Each row comes from the steps of one path. Every step used is in the known rows, and no mark comes twice. Write the path behind each row, first mark first.
Known rows
megof-nepir-sadusu-sonedav-vozimot-papudu-bemuz: [ 208  212  107 -159 -149  -44  230 -125   -2  111  -98  110  147  -48
    0  -61  -32  237  -31 -252  -70  -53  320 -314  106 -130  300 -197
 -118  -62    7 -111 -189   81 -310   -6  -49  -81  -46   68   83   96
 -188 -124   10  111 -231  -68  158  204]
finepek-sunu-vozimot-vele-sadusu-sonedav: [ 117  -31  186 -254 -428   14  209 -181   43   65 -174  192   62    9
  -88   28 -116  249  -74 -210  -52  -62  208 -310  -69  -58  546 -288
 -170 -207   86   -6 -157  132  -33 -114  -41 -151 -250  -33 -201  200
 -154 -233   -9  107 -161 -175  147  294]
sunu-vele-volus-vozimot: [ 153   43  119  -11 -171  -98  110 -151   51  101  -99  125   92  -50
  -93 -225 -117  264 -204 -168  -56 -110  175 -206  -50  -96  170 -314
   -8    1   66 -116 -221   81 -144   34  -25  -97 -413    7 -143 -127
 -138 -175 -119   97 -252 -130  194  103]
papudu-bemuz-megof-nepir-sadusu-vozimot-vele-volus-pavet: [ 103   44  197  -54    4  -22   64 -175  -40  -93 -143  -29  129   28
  -34 -300  -98  367 -246 -172  -87    0  221 -230  128 -212  484  -39
  -44   -6   54    5 -260   53 -300   56   38  -64 -285   49   94  -18
 -132 -156   24  120 -194  -44   23 -321]
sonedav-vozimot-papudu-bemuz-megof-nepir-sadusu-vele-pavet-bibizi: [ 107   20  -54 -146   50  -12  243 -112  -18   34 -171 -110  158   44
   31 -199  -58  326 -285 -421  -46  103  253 -350  146 -253  289 -191
  -28  -77    2   21 -216   70 -117   95  -18  -97  -20   25   65  283
 -259 -155   25  123 -191  -80  118  -44]
volus-finepek-pavet-bibizi-megof-nepir-papudu-bemuz: [ 104   41 -136 -162 -138   22  187   99   14 -184  -54   45  193  -97
  -22 -128 -199  299  138 -261  -30   37  133 -357   30  -91 -254  173
  -79   73  -79 -103  -96   80  -49  160  -60 -193   -3  212  398  -24
 -128 -161   35   31  -51   -7    2  160]
vozimot-vele-volus-bemuz-bibizi-megof-nepir: [ 116   89   13  -20 -214   56   64 -122   37  -66  -58  108  109  -33
   47 -395 -118  317 -177 -189  -37  -24  159 -303  129  -83   -3  115
 -127  -28   83 -211 -194   53   35   85  -44  -30 -386  136 -176 -125
 -133 -249  -78   87 -143   -1   19   59]
megof-nepir-papudu-sonedav: [ 138  136  106 -234  -91    7   -4  -25   41  -13  -49  383   98  -17
   87 -107 -188  169   -6 -167  -39  -80  222 -296  -25  -96  -45 -128
  -28   -1   43 -200 -267  114 -427   54  -86 -119   50  265  269  -73
 -182 -196  -41   72 -108 -114   36  209]
bemuz-vele-volus-finepek-pavet: [ 131 -129  -34  145 -414   30  117  -15   13  -96  -97    5   87  -38
  -82 -107 -177  301 -158 -200  -52  -52  262 -189  105 -138  122 -140
  -58  159  208 -232 -106   64 -190  -29  -63 -108 -371  199  -22   20
 -125 -182   10   50 -150  -84   49  284]
bibizi-megof-nepir-sadusu-sonedav-papudu: [ 164  132  120 -142 -234    7  128  -70   29  -56  -16  257  147  -40
   60 -102  -77  263  100 -199  -42   -5  226 -303   81  -78  180 -379
 -162  170   -6 -159 -154  114 -184   62  -88  -92 -211  177   87   -8
 -233 -237  -14  222 -109  -24  187  318]
megof-nepir-papudu-sonedav-vozimot-sunu-pavet-bibizi: [ -10  305  118 -326  -19  -22  117  -29   48  -85 -143 -131  149   51
  -12  -37 -130  197 -221 -268  -33  -64  150 -364  -28 -177  159   35
  -88 -121  -88   29 -201  107 -262  -33  -72 -172  119  -43  301  104
 -208 -152   -8  172 -193  -70 -115  181]
finepek-bemuz-vozimot-vele-sonedav-papudu-nepir-megof: [ 353 -165  133  -75 -160  -21   13 -210   29  -14 -138  150  123 -100
  -69 -291 -120  378   37 -227  -67  105  359 -401  223 -123  303  106
  -29  -49   68 -169  -46   53  259 -189  -55 -128 -204  117  119 -220
 -212 -198    2  147 -125 -141 -100  -34]
sadusu-vele-megof-nepir-papudu-sonedav: [ 203  152   59 -136 -131   34  -27  -84   51   13  -18  276   87   34
   66 -143 -215  255  -20 -216  -28  -25  311 -285   99 -185   69 -288
   51  -26   96 -209 -230  118 -344   87  -65  -34   53  165  198   -1
 -215 -217 -118   95  -83 -161   45  127]
finepek-pavet-bibizi-megof-nepir: [  31   85 -169  -60 -262    4   31  -50   41  -94  -75  170  182  -95
 -101 -277 -216  266 -163 -144  -20    8  106 -337   13  -65  -85 -201
 -144  100    3 -222 -200   84 -180  257  -70 -134 -293  166  291  -65
 -186 -214  -19   83 -134  -15   77  254]
bibizi-megof-nepir-papudu-sonedav-vozimot-sunu-pavet: [  95  284  189 -310  -68  -29  180    7   32 -138  -65  -55  158   85
  -39  -33 -144  218 -158 -249  -44 -128  171 -306   56 -136  145 -109
 -102   53 -166  -44 -101  104  -38 -103  -84 -167  -35   30  294  -88
 -193 -134  -43  268 -204  -72 -156  113]
megof-nepir-sadusu-vele: [  68  153   87  -77 -154    6  -26 -225   10   16  -97  319   93   70
   85 -171 -162  291 -114 -173  -17   13  260 -286   84 -125  211 -522
  -62    7   78 -216 -356  107 -496  328  -54  -54 -291  310  -28  -49
 -235 -225  -16   81 -169 -106  217   10]
bibizi-megof-nepir-papudu-sonedav-vozimot-sunu-vele-volus: [  56  140  201 -132  -85    0  186  -25   51  -37    3   -4  149   25
  -42 -156  -54  263 -171 -205  -45  -95  200 -210   87 -119   79 -170
  -69   15  -33 -136 -133   72 -149  -74  -63 -139  -83  -63   20 -117
 -229 -160 -162  263 -227  -73  -57  159]
pavet-bibizi-megof-nepir-sadusu: [  -5  185    1 -225  -61  -36  101 -139   45  -74 -114  334  171  -48
   10 -284 -209  258  -89 -157  -25    7  128 -364    8  -92  -37 -362
 -121   43  -23 -189 -214   96 -276  239  -45 -153 -274  207   93  -15
 -237 -238   26   89  -81  -13  205  258]
pavet-bibizi-megof-nepir-papudu-sonedav-vozimot-vele-volus-sunu: [  24  373  203 -206  -60   64  261  -96   68  -59  -64 -155  169  -32
   42  -79  -34  279 -165 -250  -58   11  157 -288   96 -170  281   83
 -104  -92   42  -16  -55   86 -172 -108  -40 -293   16 -181   56  -37
 -161 -220 -120  186 -133   22  -26  388]
sunu-sonedav-papudu-bemuz: [ 181 -123   41  -25 -182  -73   87   58   74  117 -143  154   99  -51
  -70 -123 -131  233  -30 -337  -49 -133  294 -362   17  -64   -2  -84
  -29  -96   71 -209 -275   87   33   83 -121 -100 -155  230  232  119
 -207 -165  -97   71 -146 -191   72  166]
pavet-bibizi-megof-nepir-sadusu-sonedav: [  48  252  -36 -300 -179   -4  100 -175   26  -62  -99  216  155  -74
   50 -174 -179  250   -7 -123  -33   41  145 -340    5  -90  230 -318
 -169  -18   37 -160 -169  103 -363  124  -55 -135 -211  107   45   91
 -221 -245  -17  106  -45  -33  223  317]
papudu-bemuz-vele-megof-nepir-sadusu-vozimot: [ 203   12  111  -98  -70  -51   82 -166   16   68 -135  353  171   51
 -189 -461 -233  389  -53 -145  -58  -98  347 -311  162 -182  -44 -340
   26  -36   63 -224 -229   84 -312  180    4   10 -258  150  245   88
 -257 -173    4   78 -117 -118  139  169]
bemuz-megof-nepir-papudu-sonedav: [ 179  -31   52 -336  -71   21   30    1   17 -100  -46  296   81   22
   39 -123 -172  236  -23 -143  -68  -30  213 -292  -41 -130   50 -129
   16   40   51 -251 -232  111 -322   -6  -99 -135   -5  251  296  -81
 -183 -198  -67  111 -111 -150  -24   -1]
bibizi-megof-nepir-papudu-sonedav-vozimot-vele-pavet: [ 207  203  114 -102  -38   30  134   18   34   23  -61   89  155  -34
  131 -133 -155  200 -144 -378  -30  -65  180 -288   97 -206  230  -51
  -74  125  -23  -41  -78  109  -93 -106  -31 -136   44  -44  204  -94
 -193 -199  -52  234  -71  -53  -21  225]
finepek-pavet-bibizi-megof-nepir-sadusu: [ -40  136  -91 -106 -136   -4  120 -108   28 -104 -113  204  186  -60
  -66 -260 -218  269 -104 -169  -24   51  112 -314    0 -119   30 -244
 -126  116  -25 -182 -208   98 -321  264  -44 -127 -226  181  226  -41
 -217 -224   77   78 -119    0  124  178]
bibizi-megof-nepir-sadusu: [  93  144   96 -161 -113  -26   75 -113   31  -75  -67  409  155   -8
    2 -250 -200  265  -46 -137  -33  -53  183 -307   61  -84   -8 -461
 -105  178  -32 -253 -212  102 -246  203  -57 -104 -362  304   78 -140
 -223 -209   30  128 -120  -40  178  157]
sadusu-nepir-papudu-sonedav-vozimot: [ 145  297  118 -239  -87 -109   91  -84   54   49 -115  245  118  -48
    3  -32 -108  218 -157 -280  -58  -60  157 -329   65 -117  154   28
  -69 -118   81 -127 -221  102 -332   53  -55 -117  190  117   -6    1
 -155 -173 -125  149 -201 -136   78  348]
sonedav-papudu-bemuz-bibizi-megof-nepir-sadusu-vozimot-vele-volus: [  26  -32  272  -23  -40  -48  155 -124   -6   25  -99   87  170   21
  -42 -378  -79  343 -168 -242  -62  -22  293 -306  176 -156   55  111
 -191 -211   -7    4 -234   59  -34  265    4  -68 -211   88   52   40
 -223 -240  -47  171 -247    8   97  169]
sunu-vozimot-vele-megof-nepir-sadusu-sonedav-papudu-bemuz-pavet: [ 206 -215  251    8 -209    4   99 -151   21   44 -149  100  168   -5
 -101 -113 -111  331   -8 -265  -69   75  339 -280   17 -177  562  -55
 -100  -80   30   14 -165  105  141    8  -40  109  -43  -99  313    4
 -140 -213   14  135 -172 -178    5  -49]
bemuz-pavet-bibizi-megof-nepir: [ -15  -87  -41 -117 -219   12   30  -95   30 -134 -111  227  186  -70
  -24 -300 -219  232 -215  -90  -27   19   88 -360  -52  -26  -31 -187
 -161   28   26 -180 -186   94   49  182  -66 -107 -296  169  247 -105
 -160 -215  -29   69 -135  -68  108  227]
sunu-vele-sonedav-vozimot-papudu-bemuz-bibizi: [ 199 -164 -134 -128 -149  -63  190  -34   20  276 -159 -119   73 -109
  -17 -314 -109  300 -200 -337  -32 -113  311 -367   82 -170  137  -48
  -68 -290   27 -156 -157   88  156    6  -67  -95  -70  -11  -58  217
 -223 -163  -32   95 -225 -191   61  282]
sonedav-vozimot-sunu-vele-pavet-bibizi: [  19   82 -102  -59 -207    4   75  -35   56   66 -175 -171  143  -43
  -81 -247  -99  280 -367 -366   -2 -121  135 -389   42 -197  160 -292
  -56  -29   18  -40 -185   95  -35   16  -52 -160 -190 -123  -58  286
 -234 -164  -25  163 -116  -55   97  269]
sunu-sonedav-vozimot-papudu-bemuz: [ 227   32    1  -73 -149 -129  205   -7   58  201 -145   61   93  -63
  -87  -73  -91  201 -129 -366  -64 -189  277 -348   50  -99  112 -127
  -30 -162    5 -190 -172   69   47  -46  -83  -86 -143   68  156  138
 -154  -90 -105   72 -233 -174   73  246]
vele-sonedav-papudu-nepir-sadusu: [ 137   34  145  -47  -48  -35   36 -115   48   24 -108  284   98  -52
  114 -227 -115  268   84 -258  -37   47  313 -264  138 -172  335 -184
 -101   79   95 -177 -189  106 -176   38  -85  -50 -163  222  -80   70
 -285 -237  130  170 -135  -95  108  366]
sadusu-vele-pavet-bibizi-megof-nepir-papudu: [  52  187  -46 -201  -50   36   29  -58   21  -83  -59  107  174   30
  145 -216 -177  259 -117 -289   27   46  111 -342   84 -127 -135 -198
  -70   74  -54   -9 -166  107 -126  189  -45 -102  -28  137  104  138
 -227 -228  -70  132  -14  -31  137  367]
vele-vozimot-papudu-bemuz-bibizi-megof-nepir-sadusu-sonedav: [ 155    0   35 -336 -119  -41  173 -105  -39   49  -79  130  140   14
    4 -214 -101  275  -25 -203  -68  -46  248 -306  116 -166   53    5
 -193 -145  -73  -10 -128   80  -21   29  -40  -72  -47  113  -61  139
 -223 -146  -41  112 -145  -74  106  258]
finepek-sunu-pavet-bibizi-megof-nepir: [  20   -9  -27 -294 -243   18  181  -43   34 -159 -149  106  174  -12
 -126 -226 -226  284 -211 -121   -8   -3  106 -404    1   64 -108 -246
 -141   -7  -55  -33 -170  105   92  196  -87 -222 -333  171  237   26
 -246 -236  -28   97 -171  -79   33  147]
volus-bemuz-megof-nepir-sadusu-vozimot: [ 182  178   51 -229  -35  -11   65 -149    4  -92  -74  280  115   47
  -48 -252  -90  370   42 -143  -83  -54   95 -328   43 -177  212 -269
   -5   87    6 -240 -239   85 -293   62  -12    4 -326  248   75   61
 -142 -157   73  115 -158    4  159  -77]
finepek-sunu-sonedav-vozimot-vele: [ 142  -20   37  -71 -359    8  215  -80   60  135 -175   11   65  -38
 -113  -58 -106  271 -143 -267  -43 -143  214 -364   24  -51  401 -209
  -58 -163  141 -162 -183  108    7   19  -77 -197 -292  -32  -12   29
 -194 -196 -156  120 -192 -178   58  108]
finepek-bemuz-megof-nepir-sadusu-vele-sonedav: [ 195  -90   54 -182 -124   60   23 -198   -4  -72 -120   64   84   30
   59 -201 -137  380  -58 -112  -47  130  324 -293  131 -170  422 -396
   -9  128  136 -303 -270   81 -237  139  -54  -41 -291  312  -26  -20
 -266 -167   -8   81 -107 -157   62 -311]
papudu-sonedav-vozimot-vele-pavet: [ 186  147   39   26 -208    3   78  -49   42  144 -184    9   91  -77
   55  -83 -182  176 -363 -409  -52 -130  256 -316   81 -257  560 -154
  -68  -49  170  -81 -165   99 -163 -132  -34 -177  -81  -46   37   77
 -174 -197  -24  141 -110 -106   51  170]
papudu-sonedav-vozimot-vele-volus-pavet-bibizi: [  -4  306   55    8 -172  -49  137 -130   60   51 -211 -190   87 -157
   51 -111 -139  170 -473 -326  -62  -49  163 -285   33 -236  632   51
  -96 -209  210   39 -169   62 -242 -185    8 -260  -39 -188  -79   58
 -120 -217  -62  108 -152  -47   43  165]
bemuz-vozimot-sunu-sonedav-papudu: [  94  -14   94 -125 -265  -29   14  -77   75   26 -125  151  110   24
 -190  -29  -56  274  -17 -280  -53 -197  246 -400   13  -86  167 -253
  -96 -155    8 -137 -201   82  101 -124 -107 -100 -191   73  151  102
 -177 -139  -60  181 -194 -122  -20   54]
nepir-sadusu-vele-vozimot-papudu-bemuz-bibizi: [  45  -47   45 -229  -81  -82  172 -191  -44  154 -185   65   66  115
   11 -153 -105  283 -225 -320  -54  -84  320 -329  121 -239  120  -79
  -73 -359    8   16 -256   81  -82  159  -28 -136   33  172 -227  226
 -213 -155  -61   18 -198 -130  151  147]
volus-bibizi-megof-nepir-papudu-bemuz: [ 110  108   -5 -277  -21   -7   46   28   -5  -93  -61  219  132  -49
   25 -253 -191  278   96 -205  -16 -106  153 -357   60  -27 -293   99
  -94   88  -63  -94 -233   62    0  128  -63 -140 -103  230  204 -121
 -162 -196  -40   76 -105  -63   31  237]
sunu-sonedav-vozimot-vele: [ 191   89   19   10 -235  -69   42  -88   71  185 -157   28   61  -52
  -10  -87 -130  244 -183 -322  -45 -149  213 -332   10 -153  418 -239
  -53  -85   99 -247 -188  100 -123   35  -66  -80 -322  -41   35  -26
 -155 -183 -147  137 -167 -174   95  180]
sadusu-sonedav-papudu-bemuz-pavet-bibizi-megof-nepir: [  65 -158  -14 -114 -287   33  157  -31   14  -86 -110   27  208 -102
  -29 -187 -112  252  -77 -176  -50   70  207 -380   -6   -7  122   72
 -200 -109   66  -65 -170   83  173   72  -96 -143  -56   71  334   39
 -178 -217  -83  107 -130  -86   74  228]
sunu-sonedav-papudu-bemuz-bibizi-megof-nepir: [ 156 -214  -24 -119 -165  -47   44   85   64   42  -78  201  128  -57
  -48 -383 -181  286  -15 -288  -29  -38  235 -372   50  -27 -287   70
 -127 -129  -28 -198 -272   85  216  237 -119  -27 -253  293  286   30
 -265 -213 -112  140 -164 -177   14  100]

Which path is each row?
[  -4  352  218 -287  -29   -8  355  -75   51  -76 -180 -429  141   22
    4   53  -93  251 -316 -341  -59  -32  152 -294   39 -197  465  146
  -71 -151  -31  114   36  103   27 -242  -45 -332   58 -257   77   83
 -125 -218  -84  176 -152  -36  -89  365] -> nepir-papudu-sonedav-vozimot-vele-volus-sunu-pavet-bibizi-megof
[ -22  -63   75 -136    2  -58  170 -204  -27   16 -171  208  167    1
  -29 -230 -106  226 -141 -190  -62  -18  190 -360  -20  -98   94  -43
 -109 -258  -53   23 -253   77 -178  164   -3  -32  -10   85  350  186
 -133 -128   83  -18 -230  -38  128  188] -> megof-nepir-sadusu-vozimot-papudu-bemuz-pavet-bibizi
[  57  -27 -166  -83 -179   68   -2  -41   46  -68  -75   59  156  -11
  -10 -383 -148  311 -230 -277   19  -45  106 -356   73  -74 -103 -369
  -83  100  -71  -86 -199   87   -3  136  -80  -87 -336    2  100  127
 -263 -197  -42  163  -33  -47   12  132] -> vozimot-sunu-vele-pavet-bibizi-megof-nepir
[ 168  -36  135 -264 -133   38  167  -49   16    8  -98  270  132   61
   67 -260 -140  260  102 -186  -35   -8  303 -275  -10  -79 -127  -48
  -45   26   51 -188 -220  128 -399  -56  -56  -77  -10  176   49   96
 -258 -189    3   77  -57 -192  122  369] -> megof-nepir-papudu-bemuz-vele-sadusu-sonedav
[ 157  -52  -72 -213   -6   48   82   51  -23  -77 -106  153  137    8
   57 -397 -223  307    7 -310   11  -75  176 -304  121  -65 -333  126
  -40  191  -26  -11 -180   63   68  -10  -52  -88  -82  156  193   14
 -226 -211   -5  107   -6 -106  -32  316] -> volus-bibizi-megof-nepir-papudu-bemuz-vele-pavet
[  56  234  -25 -113    1 -102  233 -222   11   32 -144   94  118    5
  125 -238 -105  245 -238 -465  -16  101  191 -282  198 -181  307 -247
  -89 -108  -56   61  -57   73   -1   31  -18  -99 -108  -36 -140  208
 -251 -223   16  186 -164  -29  175  384] -> sonedav-vozimot-papudu-nepir-sadusu-vele-pavet-bibizi-megof
[ 101  240  -44 -154   38  -46  327 -203   16  124 -128  -79  172  -33
   82 -159  -79  318  -94 -327  -33   55  278 -351  206 -201  389 -268
 -145 -189   -5  -73 -131   63  -71   97  -19 -151  -37  -29  -54  175
 -269 -165  -10  150 -172  -58  135  285] -> pavet-bibizi-megof-nepir-sadusu-vele-sonedav-vozimot-papudu-bemuz
[ -45  185  170  -41 -134  -46   62 -197    1  -49 -119  -61   81   43
  -65 -221  -67  302 -258 -196  -38 -163  138 -218   80 -179  373 -357
  -34  -26  -22   46 -229   79 -302  -34   12  -70 -295  -20 -153  183
 -143 -133   36  155 -183  -14   94   32] -> nepir-sadusu-vozimot-sunu-vele-volus-pavet
[ 196  -63   76 -164 -212    4  277 -107    1    2  -98  233  149   22
  -17 -245 -104  336   69 -227  -51   10  350 -290  124  -33   89 -234
  -92   -4   52 -176 -175   86 -142   40  -94 -150 -148  146  161  -21
 -278 -245  -77  176  -75 -120   96  211] -> bibizi-megof-nepir-sadusu-sonedav-papudu-bemuz-vele
[   5  231  102 -404   29  -68  139  -67   -6 -159 -120  -80  213  116
 -132 -195 -148  307 -107 -182  -30 -121  131 -410   53  -77 -161   64
 -113 -179 -252   79 -161   77  -14  153  -43 -154  -45   24  425  165
 -164 -119  -49  136 -147   -3  -84  209] -> sadusu-vozimot-sunu-pavet-bibizi-megof-nepir-papudu-bemuz
[  50  112  103 -365   22   -6   41  -67   39 -137 -181  -25  254   68
 -273 -234 -201  351  -94 -195  -33  -70  260 -463   30 -157 -178   72
  -21 -141 -153   38 -145   84   54  -18  -36  -83   96  -19  445  106
 -195 -122   46   74 -149  -92 -142 -107] -> vele-megof-nepir-papudu-bemuz-vozimot-sunu-pavet-bibizi
[ 263  149   36 -123  -85  -25  102 -261   55  -44 -157  305  134   -2
  -54 -258 -101  392  -44 -317  -72   36   83 -442  133 -142  202   44
  -38  -32   40 -166 -144   89  -32 -171   15  -32 -214  121 -298  -78
 -125 -182   77  105 -129 -127   88    4] -> volus-bemuz-vozimot-vele-sadusu-nepir-megof
[  88 -201   61 -140 -139  117  275  -94   18 -127  -91  140  103   39
 -103 -294  -39  417  -44 -116  -56   68  152 -246   32  -23  119 -248
   58  126  119 -209 -253   80 -138   26  -56  -77 -351  200 -181  -15
 -249 -219    8   75 -211 -101   77 -344] -> finepek-sunu-vele-volus-bemuz-megof-nepir-sadusu
[ 308 -146  233 -127 -244  -25   80 -206   31  -58 -129  241  106  -61
  -40 -254  -84  315   64 -273  -83  147  324 -378  113  -94  259   90
  -61  -43   32 -111  -51   85  108 -292  -30 -111 -208   92    8 -133
 -216 -214   28  155 -143 -157   43   19] -> finepek-bemuz-vozimot-vele-sadusu-sonedav-papudu-nepir-megof
[ 113  -56  125 -169 -105  -29   75 -117   10  -94 -112   62  152   27
 -149  -57  -20  424  -19 -263  -53  -33  232 -323  141  -36  -23  133
  -53 -210    8   -1 -169   37  -30   -2  -37  -67   33   61 -129   20
 -111 -106  -88   87 -215 -138  -57 -173] -> sadusu-nepir-papudu-bemuz-vozimot-sunu-vele-volus-finepek
[  42  -26  -71    6 -255   -8  215 -106    5  -79 -199 -138  190 -128
 -198  -61 -192  345 -178 -282  -80    5  237 -347   78 -145  330  174
 -157 -239  115  -33  -18   18  130  -61    6 -266 -168  -56  124  -44
  -67 -185   -9   15 -159  -22   -7 -100] -> papudu-bemuz-vozimot-vele-volus-finepek-pavet-bibizi-megof
[ 166  -60   -3 -188  -35   49   70 -173  -21    3 -142   31  114   64
   46 -206 -166  401  -59 -157  -54   90  354 -289  152 -224  529 -314
  -46  -39  161 -260 -308   86 -295  187  -61  -82 -221  265  -26   74
 -281 -184   16   98 -131 -197   71 -245] -> papudu-bemuz-megof-nepir-sadusu-vele-sonedav
[  78  -10  -44 -333  -41  -29  225  -72   20  -45 -126  258  181   22
  -44 -376 -200  310  -35 -175  -18  -21  218 -368   26   -4 -416   -5
  -16 -118  -33 -177 -173   77 -120  159  -74 -227  -16  138  286  -54
 -231 -229 -134   53  -20 -104   35  346] -> pavet-bibizi-megof-nepir-papudu-bemuz-vele
